Below is a small trained network, with its code and all its weights. Each question gives an input and a target symbol and asks what happens when units are switched off, that is, made to give their printed mean instead of their output.

import numpy as np


def w(rows, s, z=0):
    codes = np.array(rows[::2]) - 128.0
    scale = np.full(codes.shape[1], s)
    scale[-1] = z or s
    return codes * scale


def f(y):
    return y / 2 * (1 + np.tanh(0.7978845608 * (y + 0.044715 * y**3)))


def softmax(a):
    e = np.exp(a - a.max(-1, keepdims=True))
    return e / e.sum(-1, keepdims=True)


def log_softmax(a):
    a = a - a.max(-1, keepdims=True)
    return a - np.log(np.exp(a).sum(-1, keepdims=True))


def net(x, mask):
    ids = ['αηθμξστφ'.index(c) for c in x.split()]
    T = len(ids)
    res = E[ids] + P[:T]
    q, k, v = (res @ M[0].T for M in (Q, K, V))
    z = softmax(np.where(np.tri(T) > 0, q @ k.T / 4**0.5, -1e9)) @ v
    res = res + np.where(mask[0], z, O[0][:, -1]) @ O[0][:, :-1]
    y = f(res @ A[0][:, :-1].T + A[0][:, -1])
    res = res + np.where(mask[1:13], y, B[0][:, -1]) @ B[0][:, :-1]
    return log_softmax(res[-1] @ U[:, :-1].T + U[:, -1])


Q, K, V, O, A, B = {}, {}, {}, {}, {}, {}
E = w([
[187,200,163,68,93],'α',
[111,168,6,175,195],'η',
[98,161,27,145,170],'θ',
[171,183,167,47,66],'μ',
[143,104,81,65,42],'ξ',
[211,162,148,159,188],'σ',
[162,189,186,191,52],'τ',
[128,108,122,187,56],'φ',
],0.023)
P = w([
[47,230,58,127,172],'0',
[79,219,51,123,144],'1',
[108,227,53,134,110],'2',
[116,190,59,125,108],'3',
[131,164,59,117,94],'4',
[151,149,65,117,81],'5',
[165,127,70,113,74],'6',
[180,113,76,116,62],'7',
[191,89,82,110,55],'8',
[205,76,95,110,43],'9',
[225,62,101,112,32],'10',
[222,47,114,113,25],'11',
[255,27,98,129,40],'12',
],0.0093)
Q[0] = w([
[157,187,90,106,73],'h0',
[177,136,5,112,68],'h0',
[134,126,90,65,127],'h0',
[175,168,137,99,140],'h0',
],0.015)
K[0] = w([
[154,47,158,245,97],'h0',
[255,25,179,145,73],'h0',
[186,131,160,102,141],'h0',
[176,102,198,223,208],'h0',
],0.009)
V[0] = w([
[110,107,202,3,84],'h0',
[56,19,82,192,102],'h0',
[158,80,145,180,160],'h0',
[76,153,222,186,95],'h0',
],0.012)
O[0] = w([
[119,228,2,34,203,1],'h0',
[44,248,112,224,22,29],'h0',
[149,86,154,208,214,72],'h0',
[251,134,29,175,67,8],'h0',
],0.0076,0.0049)
A[0] = w([
[172,133,146,79,211,50],'n0',
[170,177,136,71,172,174],'n1',
[163,105,247,143,165,133],'n2',
[196,144,130,105,89,167],'n3',
[109,139,156,192,165,254],'n4',
[148,121,233,201,120,158],'n5',
[193,78,227,139,48,156],'n6',
[103,145,66,87,113,146],'n7',
[137,218,184,135,81,210],'n8',
[67,149,125,143,240,239],'n9',
[184,122,216,115,116,145],'n10',
[189,159,171,85,124,174],'n11',
],0.011,0.0051)
B[0] = w([
[113,208,206,104,18,176],'n0',
[143,51,215,177,38,169],'n1',
[155,255,70,95,140,211],'n2',
[88,147,119,87,159,180],'n3',
[88,27,199,164,155,157],'n4',
[15,223,28,85,121,204],'n5',
[166,130,136,210,203,254],'n6',
[145,78,99,147,35,191],'n7',
[158,48,63,156,225,177],'n8',
[123,54,153,58,88,153],'n9',
[139,108,234,156,121,195],'n10',
[123,81,14,90,174,175],'n11',
],0.0065,0.023)
U = w([
[143,108,171,172,63,2],'α',
[115,14,153,125,188,233],'η',
[74,113,126,143,136,75],'θ',
[84,160,56,86,105,149],'μ',
[147,99,165,253,40,173],'ξ',
[87,100,143,151,119,105],'σ',
[129,189,128,127,124,173],'τ',
[140,102,2,97,225,7],'φ',
],0.0077,0.0045)

Each question gives the input, a string of symbols that net reads in full, and the target symbol t.
The units are the heads (4 rows each of Q, K, V and O) and the neurons (one row each of A and B). Each row of codes is followed by its name. A weight is (code - 128) times the scale printed after its matrix; where a second scale follows, it is the last column's (O, A, B and U).
mask holds one flag per unit, heads first, then neurons. A switched-off unit (its flag False) gives its mean, the last column of its rows in O or B, instead of its output. The means were averaged over made-up inputs and are rounded, as every weight is.
A unit's drop is (log p(t) with every unit on - log p(t) with that unit switched off) / (log p(t) with every unit on - log p(t) with every unit switched off).
The circuit of an input: a set's keep is (log p(t) with only the set's units on - log p(t) with every unit switched off) / (log p(t) with every unit on - log p(t) with every unit switched off). Starting from the 12 units with the biggest drops (on a tie, the unit counted first), units are removed one at a time, each time the one whose removal leaves the highest keep (on an exact tie, the one counted first), for as long as the keep stays at least 0.8.
units of the circuit, in order: the units of the circuit, biggest drop first
most important unit: the unit with the biggest drop
top k neurons: the k neurons with the biggest drops, biggest first
drop when u is switched off: that unit's drop, to one decimal
input σ ξ σ σ ξ θ σ θ ξ ξ σ ξ ξ, target η: most important unit => n5
input μ ξ τ σ ξ θ σ σ ξ σ α, target τ: top 4 neurons => (n2 n0 n10 n5)
input μ η θ, target α: top 3 neurons => (n1 n0 n5)
input θ σ φ ξ φ η θ μ θ φ σ α μ, target τ: top 3 neurons => (n2 n10 n8)
input σ η ξ ξ ξ φ ξ η, target ξ: units of the circuit, in order => (h0 n5)
input σ ξ σ α μ θ ξ μ ξ η φ τ α, target η: top 3 neurons => (n2 n5 n10)
input ξ ξ α, target α: units of the circuit, in order => (n1 h0 n0)
input ξ τ σ ξ η ξ η φ ξ ξ, target ξ: top 3 neurons => (n5 n2 n11)
input φ μ φ φ ξ φ ξ θ θ ξ τ ξ μ, target η: top 3 neurons => (n2 n5 n11)
input ξ η μ τ ξ α ξ ξ σ ξ σ σ μ, target τ: top 3 neurons => (n2 n0 n10)
input η σ η ξ ξ σ ξ ξ σ ξ ξ ξ η, target μ: top 2 neurons => (n6 n10)
input ξ σ ξ ξ ξ θ, target μ: top 3 neurons => (n6 n10 n4)
input ξ η ξ ξ σ η σ ξ η φ σ σ, target τ: top 4 neurons => (n2 n0 n5 n10)
input φ σ ξ σ τ ξ σ θ, target η: drop when h0 is switched off => 0.4
input ξ τ ξ, target φ: drop when h0 is switched off => 0.9
input σ σ ξ φ ξ ξ η ξ σ ξ α, target τ: drop when n10 is switched off => 0.3
